Below are the code and all the weights of a small trained network. Each question names an input and a class and asks about switching units off, where a switched-off unit gives its printed mean instead of its output.

import numpy as np


def w(rows, s, z=0):
    codes = np.array(rows[::2]) - 128.0
    scale = np.full(codes.shape[1], s)
    scale[-1] = z or s
    return codes * scale


def norm(h):
    return h / np.sqrt((h * h).mean(-1, keepdims=True) + 1e-5)


def f(y):
    return np.maximum(y, 0)


def log_softmax(a):
    a = a - a.max(-1, keepdims=True)
    return a - np.log(np.exp(a).sum(-1, keepdims=True))


def net(x, mask):
    res = np.array(x, float).reshape(1, 5) / 4 @ E
    u = 0
    for l in range(4):
        y = f(norm(res) @ A[l][:, :-1].T + A[l][:, -1])
        res = res + np.where(mask[u : u + 6], y, B[l][:, -1]) @ B[l][:, :-1]
        u += 6
    return log_softmax(norm(res)[-1] @ U[:, :-1].T + U[:, -1])


A, B = {}, {}
E = w([
[131,128,127,131,128],'x0',
[30,122,130,206,115],'x1',
[137,173,189,161,184],'x2',
[148,111,255,141,122],'x3',
[128,128,127,127,128],'x4',
],0.0081)
A[0] = w([
[88,102,120,219,113,2],'L0N1',
[183,218,38,120,153,85],'L0N2',
[254,140,111,62,196,19],'L0N3',
[149,197,74,186,134,58],'L0N4',
[174,247,82,70,196,21],'L0N5',
[120,61,100,137,58,45],'L0N6',
],0.0062,0.0044)
B[0] = w([
[195,146,126,30,152,169],'L0N1',
[60,254,38,122,64,252],'L0N2',
[19,129,178,172,143,247],'L0N3',
[29,110,179,137,165,167],'L0N4',
[99,210,94,197,63,213],'L0N5',
[122,148,209,122,237,179],'L0N6',
],0.0064,0.0027)
A[1] = w([
[242,78,176,83,123,4],'L1N1',
[86,18,218,125,130,72],'L1N2',
[99,170,129,255,129,15],'L1N3',
[56,142,23,99,95,188],'L1N4',
[107,116,75,240,97,79],'L1N5',
[195,78,63,65,71,9],'L1N6',
],0.008,0.0031)
B[1] = w([
[33,112,100,2,147,164],'L1N1',
[45,134,145,190,104,205],'L1N2',
[120,203,108,108,115,181],'L1N3',
[210,85,155,166,131,255],'L1N4',
[177,62,145,104,157,174],'L1N5',
[129,217,76,151,118,161],'L1N6',
],0.0089,0.0075)
A[2] = w([
[125,152,97,169,164,3],'L2N1',
[96,110,47,141,117,95],'L2N2',
[43,132,111,97,146,122],'L2N3',
[121,133,140,97,1,83],'L2N4',
[155,78,174,168,94,107],'L2N5',
[68,129,83,99,169,35],'L2N6',
],0.0097,0.0042)
B[2] = w([
[106,176,69,108,255,162],'L2N1',
[179,102,245,146,116,236],'L2N2',
[176,51,131,90,162,255],'L2N3',
[9,36,42,55,132,193],'L2N4',
[127,138,14,140,94,227],'L2N5',
[130,138,114,72,195,150],'L2N6',
],0.0079,0.0027)
A[3] = w([
[141,99,215,94,142,159],'L3N1',
[95,129,112,70,74,251],'L3N2',
[117,183,63,146,236,24],'L3N3',
[190,148,106,151,159,22],'L3N4',
[115,93,50,153,247,100],'L3N5',
[135,212,92,118,92,2],'L3N6',
],0.012,0.0047)
B[3] = w([
[254,182,93,135,158,234],'L3N1',
[117,119,57,166,230,254],'L3N2',
[52,80,193,35,53,217],'L3N3',
[20,186,109,119,167,190],'L3N4',
[160,78,237,73,64,215],'L3N5',
[179,179,80,121,48,189],'L3N6',
],0.0085,0.0046)
U = w([
[207,156,14,131,96,209],'0',
[105,216,103,57,47,187],'1',
[83,63,74,48,222,204],'2',
[254,216,178,134,226,18],'3',
[189,10,83,180,66,150],'4',
[72,110,188,39,82,189],'5',
[12,20,94,244,142,23],'6',
[65,207,228,238,211,2],'7',
],0.013,0.0042)

Each question gives the input, the list of numbers given to net, and the class t.
The units are the neurons (one row each of A and B). Each row of codes is followed by its name. A weight is (code - 128) times the scale printed after its matrix; where a second scale follows, it is the last column's (A, B and U).
mask holds one flag per neuron, layer by layer. A switched-off neuron (its flag False) gives its mean, the last column of its row in B, instead of its output. The means were averaged over made-up inputs and are rounded, as every weight is.
A unit's drop is (log p(t) with every unit on - log p(t) with that unit switched off) / (log p(t) with every unit on - log p(t) with every unit switched off).
The circuit of an input: a set's keep is (log p(t) with only the set's units on - log p(t) with every unit switched off) / (log p(t) with every unit on - log p(t) with every unit switched off). Starting from the 12 units with the biggest drops (on a tie, the unit counted first), units are removed one at a time, each time the one whose removal leaves the highest keep (on an exact tie, the one counted first), for as long as the keep stays at least 0.8.
circuit, biggest first: the units of the circuit, biggest drop first
unit that matters most: the unit with the biggest drop
top k neurons: the k neurons with the biggest drops, biggest first
k most important neurons of layer l: the k neurons of layer l with the biggest drops, biggest first
drop when u is switched off: that unit's drop, to one decimal
input [2,-4,8,-4,3], class 1: unit that matters most => L0N5
input [-5,0,5,0,2], class 1: 3 most important neurons of layer 1 => (L1N4 L1N3 L1N2)
input [1,-2,7,-5,-8], class 1: 2 most important neurons of layer 0 => (L0N5 L0N2)
input [0,-4,1,-2,5], class 1: top 2 neurons => (L0N3 L3N3)
input [-1,5,0,5,8], class 6: circuit, biggest first => (L2N2 L2N5)
input [7,-3,5,-6,-2], class 1: circuit, biggest first => (L0N2 L3N3)
input [-7,-7,2,0,-4], class 1: circuit, biggest first => (L0N5 L1N4)
input [-6,-6,8,-4,8], class 1: circuit, biggest first => (L0N5 L3N3)
input [8,-2,2,-7,7], class 1: circuit, biggest first => (L0N2 L3N3)
input [-6,-5,0,7,7], class 2: circuit, biggest first => (L1N1 L3N2)
input [-1,8,1,-4,2], class 5: top 4 neurons => (L1N3 L3N5 L2N1 L1N2)
input [-6,3,8,0,0], class 5: top 3 neurons => (L3N3 L1N4 L2N2)
input [0,-3,4,-8,4], class 1: top 2 neurons => (L0N2 L0N5)
input [-1,2,-4,-3,-8], class 4: circuit, biggest first => (L1N4)
input [-3,-5,3,-7,7], class 1: top 2 neurons => (L0N2 L3N3)
input [-6,-1,8,-5,7], class 1: 2 most important neurons of layer 3 => (L3N6 L3N3)
input [2,-4,-8,7,-6], class 2: top 2 neurons => (L1N1 L3N2)
input [0,2,-8,3,8], class 6: top 2 neurons => (L1N2 L0N6)
input [4,-7,-7,1,-7], class 2: top 2 neurons => (L1N1 L2N4)
input [-2,-8,-6,8,4], class 2: top neuron => (L3N2)
input [-8,-6,-1,2,-3], class 2: 2 most important neurons of layer 1 => (L1N4 L1N1)
input [-6,5,-3,-8,7], class 4: drop when L1N4 is switched off => 0.2
input [8,-8,3,-2,-1], class 1: drop when L0N3 is switched off => 0.2
input [-7,2,-8,-5,6], class 4: 2 most important neurons of layer 1 => (L1N4 L1N3)
input [1,7,1,-2,-6], class 5: drop when L1N3 is switched off => 0.3
input [-3,-8,-8,7,3], class 2: drop when L3N2 is switched off => 0.1
input [-5,7,5,0,3], class 5: 2 most important neurons of layer 1 => (L1N4 L1N3)
input [7,2,5,-5,0], class 5: unit that matters most => L3N3
